X =
array([[134, 113, 119, 117, 117, 134, 128, 120, 130, 131, 131, 122, 114,
        127],
       [131, 140, 123, 138, 129, 122, 116, 136, 132, 134, 137, 137, 131,
        115],
       [134, 105, 122, 110, 113, 137, 133, 116, 131, 132, 129, 117, 109,
        132],
       [131, 122, 128, 121, 119, 125, 125, 125, 133, 134, 133, 125, 120,
        125],
       [125, 109, 131, 108, 104, 117, 119, 111, 129, 128, 125, 113, 107,
        122],
       [130, 155, 127, 152, 149, 126, 123, 146, 129, 130, 135, 147, 149,
        123]])
X[-6, -14]	134
X[:, -3]	[122, 137, 117, 125, 113, 147]
X[:, 0]	[134, 131, 134, 131, 125, 130]
X[-1, -7]	146
X[-4, 0]	134
X[-5, -13]	140
X[-4, -3]	117
X[-5, -4]	137
X[-2, 13]	122
X[:, -11]	[117, 138, 110, 121, 108, 152]
X[1, 5]	122
X[-1, -6]	129
X[-2]	[125, 109, 131, 108, 104, 117, 119, 111, 129, 128, 125, 113, 107, 122]
X[:, -9]	[134, 122, 137, 125, 117, 126]
X[-2, 10]	125
X[-1, 4]	149
X[4, -13]	109
X[:, -1]	[127, 115, 132, 125, 122, 123]
X[0, 12]	114
X[-5, 11]	137
X[-6, 2]	119
X[2, -13]	105
X[-5]	[131, 140, 123, 138, 129, 122, 116, 136, 132, 134, 137, 137, 131, 115]
X[-3]	[131, 122, 128, 121, 119, 125, 125, 125, 133, 134, 133, 125, 120, 125]
X[0, 8]	130
X[-3, 13]	125
X[-2, 6]	119
X[-1, -13]	155
X[-4]	[134, 105, 122, 110, 113, 137, 133, 116, 131, 132, 129, 117, 109, 132]
X[4, 0]	125

W =
125,135,145,151,136
127,138,126,127,137
115,132,121,122,131
120,124,129,128,126
131,122,113,107,124
123,129,120,116,128
119,125,116,112,126
132,111,110,103,112
136,136,135,135,136
W[0,0] -> 125
W[3] -> [120, 124, 129, 128, 126]
W[4,2] -> 113
W[5] -> [123, 129, 120, 116, 128]
W[4] -> [131, 122, 113, 107, 124]
W[2,3] -> 122
W[3,0] -> 120
W[7,4] -> 112
W[0,1] -> 135
W[3,1] -> 124
W[0,4] -> 136
W[8] -> [136, 136, 135, 135, 136]
W[2,4] -> 131

m =
[[135 124 145 107]
 [120 115 140 103]]
m[0][-4]: 135
m[1]: [120, 115, 140, 103]
m[1][2]: 140
m[:, -2]: [145, 140]

A =
array([[141, 135, 126, 146, 131, 123, 119, 133, 134, 117, 126, 137, 136,
        124, 113],
       [119, 129, 122, 134, 130, 125, 144, 126, 117, 114, 113, 130, 133,
        144, 121],
       [122, 127, 126, 129, 111, 113, 128, 133, 132, 111, 133, 129, 125,
        123, 145],
       [134, 127, 121, 155, 132, 138, 134, 123, 133, 153, 153, 127, 130,
        130, 130],
       [142, 130, 123, 127, 118, 135, 115, 124, 126, 123, 122, 118, 132,
        133, 117],
       [128, 123, 131, 127, 130, 126, 131, 141, 139, 154, 116, 117, 124,
        122, 116],
       [144, 132, 123, 150, 118, 123, 130, 117, 128, 134, 145, 121, 124,
        120, 135],
       [132, 129, 125, 130, 127, 126, 136, 127, 117, 146, 125, 122, 131,
        131, 130],
       [127, 131, 135, 132, 142, 108, 138, 120, 127, 114, 125, 127, 125,
        131, 125],
       [135, 117, 123, 137, 129, 131, 137, 135, 129, 129, 141, 126, 129,
        135, 121],
       [140, 123, 123, 149, 128, 130, 129, 122, 116, 134, 106, 134, 129,
        117, 117],
       [141, 127, 133, 130, 133, 133, 132, 132, 124, 130, 143, 134, 131,
        124, 128],
       [129, 129, 131, 126, 144, 129, 122, 132, 134, 154, 119, 133, 141,
        130, 111]])
Indices start at 0.
(0, 0) = 141
(12, 6) = 122
(5, 5) = 126
(4, 5) = 135
(7, 5) = 126
(9, 13) = 135
(5, 11) = 117
(6, 11) = 121
(11, 12) = 131
(4, 8) = 126
(3, 4) = 132
(1, 9) = 114
(5, 6) = 131
(3, 3) = 155
(1, 4) = 130
(1, 6) = 144
(6, 9) = 134
(11, 7) = 132
(6, 2) = 123
(8, 5) = 108
(10, 12) = 129
(3, 8) = 133
(2, 13) = 123
(7, 6) = 136
(3, 1) = 127
(9, 5) = 131
(6, 10) = 145
(12, 0) = 129
(3, 10) = 153
(6, 4) = 118
(4, 0) = 142
(10, 13) = 117
(7, 2) = 125
(4, 3) = 127
(0, 5) = 123
(2, 2) = 126
(9, 7) = 135
